Each row is followed by one of two labels, saying whether the row has a hidden trait. Each part has a new trait and two new labels.
[ -1.5 -11.6 -22.7 -15.0   5.3   1.6  -2.8  42.1  32.4  -6.2   5.4   3.4
  16.7  -5.2  -6.5 -21.0  -4.7   3.8  15.9  -0.4  -0.6 -15.7  -9.7 -17.7
   0.0  12.6 -14.8 -27.7  12.2  15.6   9.3  12.6  -4.4  -1.1 -24.5  16.2
  19.0  41.1  -7.5  -4.3  -9.7  26.0  37.0  -8.4  35.7  -4.2] : H
[ -6.7   8.7 -16.1  22.3   3.8   0.0   1.9  35.2 -28.1  -0.6   1.1   8.1
  16.1 -20.5  -3.8  -3.0   6.9  13.8 -64.6   3.7   3.8  24.2   1.5   6.6
  11.3  22.4  -0.8   5.0  11.5  19.8 -14.6  -3.0 -10.0  -6.6   5.5  21.0
  26.1  24.0 -21.0  10.4 -13.5   8.5  16.5  -1.5   1.9  -1.3] : H
[  0.6   0.9  23.9  22.5  -5.1  -4.9 -17.6  -2.8   6.9   0.1  -2.7  -5.7
  -6.5  -1.0  10.8  41.6  -9.9 -23.7  99.9   4.7   8.7  21.0  13.4   7.4
 -13.3 -22.8  -1.1  11.5  -5.7 -23.7 -40.0   9.0  -6.6 -11.7  10.5   2.7
 -22.0 -11.9  -4.4 -13.7   9.3  40.9 -32.8  -1.9 -13.5  -7.6] : H
[ -9.6  29.0 -15.7  18.8  16.0  20.3  16.6  32.8  42.3  -7.5  -0.6 -32.1
   2.6 -24.6  -7.9 -15.5  28.3  -5.3 -50.1   5.8   1.0  24.4 -12.3 -17.2
  11.7  35.0  -2.7  -1.5   8.8  44.4 -28.5  -7.0 -40.8  -8.6  -7.7  18.2
  -0.4  41.9  -5.2  -5.3 -12.1  11.2  -4.3  -8.0 -31.2  -2.0] : P
[ -3.6  -4.3  11.7  -8.6  13.7   1.2 -11.1  29.4 -29.2  -2.1  -7.4  14.5
   5.1   1.3   4.5  -9.4  -4.8   0.1  -6.9  -0.3   4.6   8.6   2.9   2.8
  -1.3   0.1   0.1 -14.9   3.0 -28.9  11.8  -4.8   2.7 -10.8   6.5  -8.2
 -13.2 -27.5   7.1   7.5  -5.4  12.7  -1.8   2.7 -10.9   0.0] : P
[ -7.5   8.5   0.8   8.2  -5.3  -3.0   4.5 -18.4  10.3  -8.3  -1.7 -15.2
  15.7 -14.4 -10.1   7.5  -3.5   1.1 -11.9   3.8   6.9  11.2  -3.1  -0.1
   0.9   6.7  -9.0  -4.7   4.1   2.9  -5.8  10.4 -23.8  -7.1 -11.1  15.6
   6.4  16.0  38.9 -11.3 -18.6   5.9  36.7  -2.6 -42.6   1.3] : H
[ -3.9  -5.1  41.8   4.7  39.7   5.9  13.3 -37.6   2.8   9.6  -2.9 -16.2
   7.6   1.5   2.4   0.8   2.4   1.4 -55.7  -3.9  -3.5 -11.1   5.2   5.6
 -10.5  66.0  -9.3  18.2  12.6  38.3  16.1   3.7   0.8 -21.3 -34.4 -20.3
  19.2  38.9   0.2   1.7  -3.6  45.3  -4.1  -7.1  76.5  -3.4] : H
[ -3.1   1.7 -39.9  32.6 -11.2  21.4 -25.0 -13.4 -28.5  -7.0   4.9  51.4
   4.8 -27.4   4.7  -4.2  31.8   2.5 -39.9  -2.2   8.7   0.5  23.1  -0.7
  13.0 -22.5 -11.3 -14.2  12.2  47.5 -52.0   0.9  -0.4   6.9  37.0  11.8
  55.9  34.9  -5.2  13.7 -10.0   7.9 -30.7   5.1  76.7   4.6] : H
[ -1.5   0.5   3.3   9.5   2.0   2.6   3.4 -10.3  -2.3   1.6  -2.4 -17.2
   4.4  -3.9  -7.8   1.1  -3.9   5.5 -16.9  -2.2   1.9  12.8  -3.9 -16.3
  -0.9  -1.7  -6.7  13.4   2.4   8.6  -5.9   1.5 -11.1   5.4  -5.4  12.2
  -1.3  33.0   0.2 -13.4  -7.4  -0.3  -8.7   0.7   7.9  -4.6] : P
[  0.0 -11.7  -2.3  44.3  -2.0   9.7 -17.3  -6.8  38.9   5.3  -5.8 -32.5
   9.9  -4.3   6.6 -12.5  28.7  19.7 -49.2  -6.0  -0.3  15.6  41.9 -20.7
 -13.9  -6.0 -12.7 -47.5   5.0  36.4 -21.7  -7.6  -3.9   6.3  -5.8  11.7
 -29.0  16.2 -27.2  17.2  -4.6  46.4 -26.1  -7.2  63.0  -8.6] : H
